Below is a small trained network, with its code and all its weights. Each question gives an input and a class and asks what happens when units are switched off, that is, made to give their printed mean instead of their output.

import numpy as np


def w(rows, s, z=0):
    codes = np.array(rows[::2]) - 128.0
    scale = np.full(codes.shape[1], s)
    scale[-1] = z or s
    return codes * scale


def f(y):
    return y / 2 * (1 + np.tanh(0.7978845608 * (y + 0.044715 * y**3)))


def log_softmax(a):
    a = a - a.max(-1, keepdims=True)
    return a - np.log(np.exp(a).sum(-1, keepdims=True))


def net(x, mask):
    res = np.array(x, float).reshape(1, 5) / 4 @ E
    y = f(res @ A[0][:, :-1].T + A[0][:, -1])
    res = res + np.where(mask, y, B[0][:, -1]) @ B[0][:, :-1]
    return log_softmax(res[-1] @ U[:, :-1].T + U[:, -1])


A, B = {}, {}
E = w([
[228,147,168,217,210],'x0',
[145,140,174,101,209],'x1',
[229,174,73,87,38],'x2',
[168,232,170,60,180],'x3',
[145,163,89,11,141],'x4',
],0.011)
A[0] = w([
[82,16,39,200,47,247],'n1',
[200,35,79,168,67,176],'n2',
[5,187,178,172,42,210],'n3',
[173,66,20,205,110,137],'n4',
[42,83,158,79,178,255],'n5',
[217,122,167,255,115,210],'n6',
],0.0097,0.0045)
B[0] = w([
[83,10,166,104,106,250],'n1',
[164,135,176,105,52,195],'n2',
[145,85,72,163,98,193],'n3',
[130,137,218,116,88,188],'n4',
[164,52,49,116,211,193],'n5',
[179,145,205,174,191,211],'n6',
],0.012,0.017)
U = w([
[162,132,73,6,118,230],'0',
[70,149,136,137,119,1],'1',
[172,147,160,162,143,228],'2',
[129,88,170,107,96,95],'3',
[130,86,118,151,191,76],'4',
[106,79,86,113,102,62],'5',
],0.019,0.0052)

Each question gives the input, the list of numbers given to net, and the class t.
The units are the neurons (one row each of A and B). Each row of codes is followed by its name. A weight is (code - 128) times the scale printed after its matrix; where a second scale follows, it is the last column's (A, B and U).
mask holds one flag per neuron, in row order. A switched-off neuron (its flag False) gives its mean, the last column of its row in B, instead of its output. The means were averaged over made-up inputs and are rounded, as every weight is.
A unit's drop is (log p(t) with every unit on - log p(t) with that unit switched off) / (log p(t) with every unit on - log p(t) with every unit switched off).
The circuit of an input: a set's keep is (log p(t) with only the set's units on - log p(t) with every unit switched off) / (log p(t) with every unit on - log p(t) with every unit switched off). Starting from all 6 units, units are removed one at a time, each time the one whose removal leaves the highest keep (on an exact tie, the one counted first), for as long as the keep stays at least 0.8.
circuit, biggest first: the units of the circuit, biggest drop first
unit that matters most: the unit with the biggest drop
top k neurons: the k neurons with the biggest drops, biggest first
drop when u is switched off: that unit's drop, to one decimal
input [-8,6,-2,5,-6], class 4: circuit, biggest first : [n5]
input [-5,-2,-2,5,-6], class 5: circuit, biggest first : [n6, n3]
input [4,4,8,-3,5], class 2: circuit, biggest first : [n1, n5]
input [8,-6,-8,-7,6], class 3: top 2 neurons : [n4, n1]
input [7,-3,3,-4,5], class 2: top 2 neurons : [n1, n6]
input [-8,-6,6,4,-3], class 5: top 3 neurons : [n3, n6, n4]
input [-1,2,-3,-2,3], class 4: top 2 neurons : [n2, n5]
input [-5,-2,2,2,1], class 0: top 2 neurons : [n1, n6]
input [-4,-6,-8,-4,-6], class 5: top 2 neurons : [n3, n5]
input [5,2,8,4,4], class 2: top 2 neurons : [n5, n1]
input [7,0,-6,-7,-3], class 3: drop when n2 is switched off : 0.3
input [1,2,6,-1,2], class 0: drop when n4 is switched off : 0.1
input [-6,-1,0,-2,-3], class 5: drop when n2 is switched off : 0.0
input [7,-4,-5,-5,-1], class 3: drop when n2 is switched off : 0.1
input [5,6,-1,-7,0], class 2: unit that matters most : n6
